Here is a tiny trained network, its code and every weight. The questions are about switching its units off for an input and a class, where a switched-off unit gives its printed mean instead of its output.

import numpy as np


def w(rows, s, z=0):
    codes = np.array(rows[::2]) - 128.0
    scale = np.full(codes.shape[1], s)
    scale[-1] = z or s
    return codes * scale


def norm(h):
    return h / np.sqrt((h * h).mean(-1, keepdims=True) + 1e-5)


def f(y):
    return np.maximum(y, 0)


def log_softmax(a):
    a = a - a.max(-1, keepdims=True)
    return a - np.log(np.exp(a).sum(-1, keepdims=True))


def net(x, mask):
    res = np.array(x, float).reshape(1, 3) / 4 @ E
    u = 0
    for l in range(2):
        y = f(norm(res) @ A[l][:, :-1].T + A[l][:, -1])
        res = res + np.where(mask[u : u + 14], y, B[l][:, -1]) @ B[l][:, :-1]
        u += 14
    return log_softmax(norm(res)[-1] @ U[:, :-1].T + U[:, -1])


A, B = {}, {}
E = w([
[22,112,184,95,164],'x0',
[166,254,215,116,95],'x1',
[156,59,161,104,77],'x2',
],0.0058)
A[0] = w([
[168,74,101,13,108,144],'0.n1',
[151,135,151,119,78,177],'0.n2',
[94,99,91,204,180,8],'0.n3',
[115,114,174,147,7,153],'0.n4',
[246,168,107,100,108,41],'0.n5',
[130,125,160,199,214,1],'0.n6',
[136,162,68,111,1,58],'0.n7',
[82,118,171,124,134,41],'0.n8',
[231,120,4,216,113,134],'0.n9',
[134,52,39,161,123,141],'0.n10',
[53,138,146,51,151,121],'0.n11',
[40,213,32,169,196,161],'0.n12',
[119,59,178,110,69,119],'0.n13',
[247,85,132,126,206,45],'0.n14',
],0.0082,0.002)
B[0] = w([
[143,71,117,237,191,182],'0.n1',
[192,149,130,128,213,176],'0.n2',
[158,97,169,103,140,170],'0.n3',
[145,174,158,210,153,188],'0.n4',
[107,132,96,59,146,205],'0.n5',
[81,93,130,184,137,145],'0.n6',
[78,152,65,93,188,174],'0.n7',
[84,131,123,114,89,160],'0.n8',
[48,104,146,110,155,254],'0.n9',
[189,220,178,57,125,216],'0.n10',
[81,130,161,65,118,199],'0.n11',
[167,90,140,229,90,235],'0.n12',
[78,151,92,255,109,184],'0.n13',
[16,139,50,109,65,172],'0.n14',
],0.0067,0.0066)
A[1] = w([
[135,1,89,120,197,79],'1.n1',
[160,40,118,53,140,75],'1.n2',
[119,39,104,118,144,134],'1.n3',
[124,166,95,202,172,88],'1.n4',
[167,118,53,77,137,158],'1.n5',
[140,87,136,79,167,255],'1.n6',
[162,150,127,106,105,165],'1.n7',
[131,206,184,109,89,149],'1.n8',
[98,132,217,116,112,110],'1.n9',
[167,147,91,194,67,170],'1.n10',
[189,157,63,117,168,77],'1.n11',
[76,133,167,179,105,108],'1.n12',
[148,182,38,93,63,137],'1.n13',
[140,157,11,116,132,118],'1.n14',
],0.0098,0.0031)
B[1] = w([
[136,200,112,149,38,243],'1.n1',
[167,143,182,166,123,164],'1.n2',
[124,184,195,168,124,214],'1.n3',
[220,56,62,162,195,238],'1.n4',
[122,82,218,113,129,188],'1.n5',
[175,178,125,67,221,203],'1.n6',
[131,201,210,86,135,152],'1.n7',
[140,102,152,191,135,234],'1.n8',
[165,111,62,38,106,230],'1.n9',
[122,15,121,187,193,190],'1.n10',
[106,98,158,103,91,181],'1.n11',
[184,1,73,100,124,253],'1.n12',
[84,92,180,112,56,182],'1.n13',
[63,32,167,117,83,222],'1.n14',
],0.0063,0.0049)
U = w([
[59,74,167,91,110,158],'0',
[146,97,125,250,170,154],'1',
[144,224,212,197,130,175],'2',
[137,91,106,109,199,147],'3',
[100,192,110,161,132,35],'4',
[98,199,97,152,176,1],'5',
],0.017,0.0072)

Each question gives the input, the list of numbers given to net, and the class t.
The units are the neurons (one row each of A and B). Each row of codes is followed by its name. A weight is (code - 128) times the scale printed after its matrix; where a second scale follows, it is the last column's (A, B and U).
mask holds one flag per neuron, layer by layer. A switched-off neuron (its flag False) gives its mean, the last column of its row in B, instead of its output. The means were averaged over made-up inputs and are rounded, as every weight is.
A unit's drop is (log p(t) with every unit on - log p(t) with that unit switched off) / (log p(t) with every unit on - log p(t) with every unit switched off).
The circuit of an input: a set's keep is (log p(t) with only the set's units on - log p(t) with every unit switched off) / (log p(t) with every unit on - log p(t) with every unit switched off). Starting from the 12 units with the biggest drops (on a tie, the unit counted first), units are removed one at a time, each time the one whose removal leaves the highest keep (on an exact tie, the one counted first), for as long as the keep stays at least 0.8.
circuit, biggest first: the units of the circuit, biggest drop first
k most important neurons: the k neurons with the biggest drops, biggest first
k most important neurons of layer l: the k neurons of layer l with the biggest drops, biggest first
drop of u: that unit's drop, to one decimal
input [5,-8,3], class 2: most important neuron of layer 1 : 1.n1
input [7,6,-5], class 0: 3 most important neurons : 0.n10, 1.n9, 1.n12
input [5,-8,-7], class 2: 2 most important neurons of layer 1 : 1.n3, 1.n1
input [-3,6,-6], class 1: circuit, biggest first : 0.n10, 1.n10
input [-3,6,6], class 1: circuit, biggest first : 0.n10, 1.n10
input [6,-8,4], class 2: 2 most important neurons of layer 0 : 0.n9, 0.n10
input [5,1,-8], class 1: 3 most important neurons : 0.n12, 0.n9, 0.n5
input [1,-7,4], class 2: 2 most important neurons of layer 0 : 0.n10, 0.n12
input [-7,-7,4], class 0: 2 most important neurons of layer 1 : 1.n14, 1.n5
input [2,-3,6], class 1: 2 most important neurons : 0.n13, 0.n1
input [-6,-5,3], class 0: 2 most important neurons : 0.n14, 1.n14
input [-4,-5,0], class 2: 3 most important neurons of layer 0 : 0.n9, 0.n1, 0.n3
input [5,-6,-8], class 1: 2 most important neurons of layer 0 : 0.n12, 0.n9
input [3,1,4], class 1: circuit, biggest first : 0.n13
input [-1,-7,1], class 2: drop of 0.n10 : 0.1
input [3,-6,4], class 2: drop of 0.n10 : 0.2
input [3,-8,-7], class 2: drop of 0.n3 : 0.5
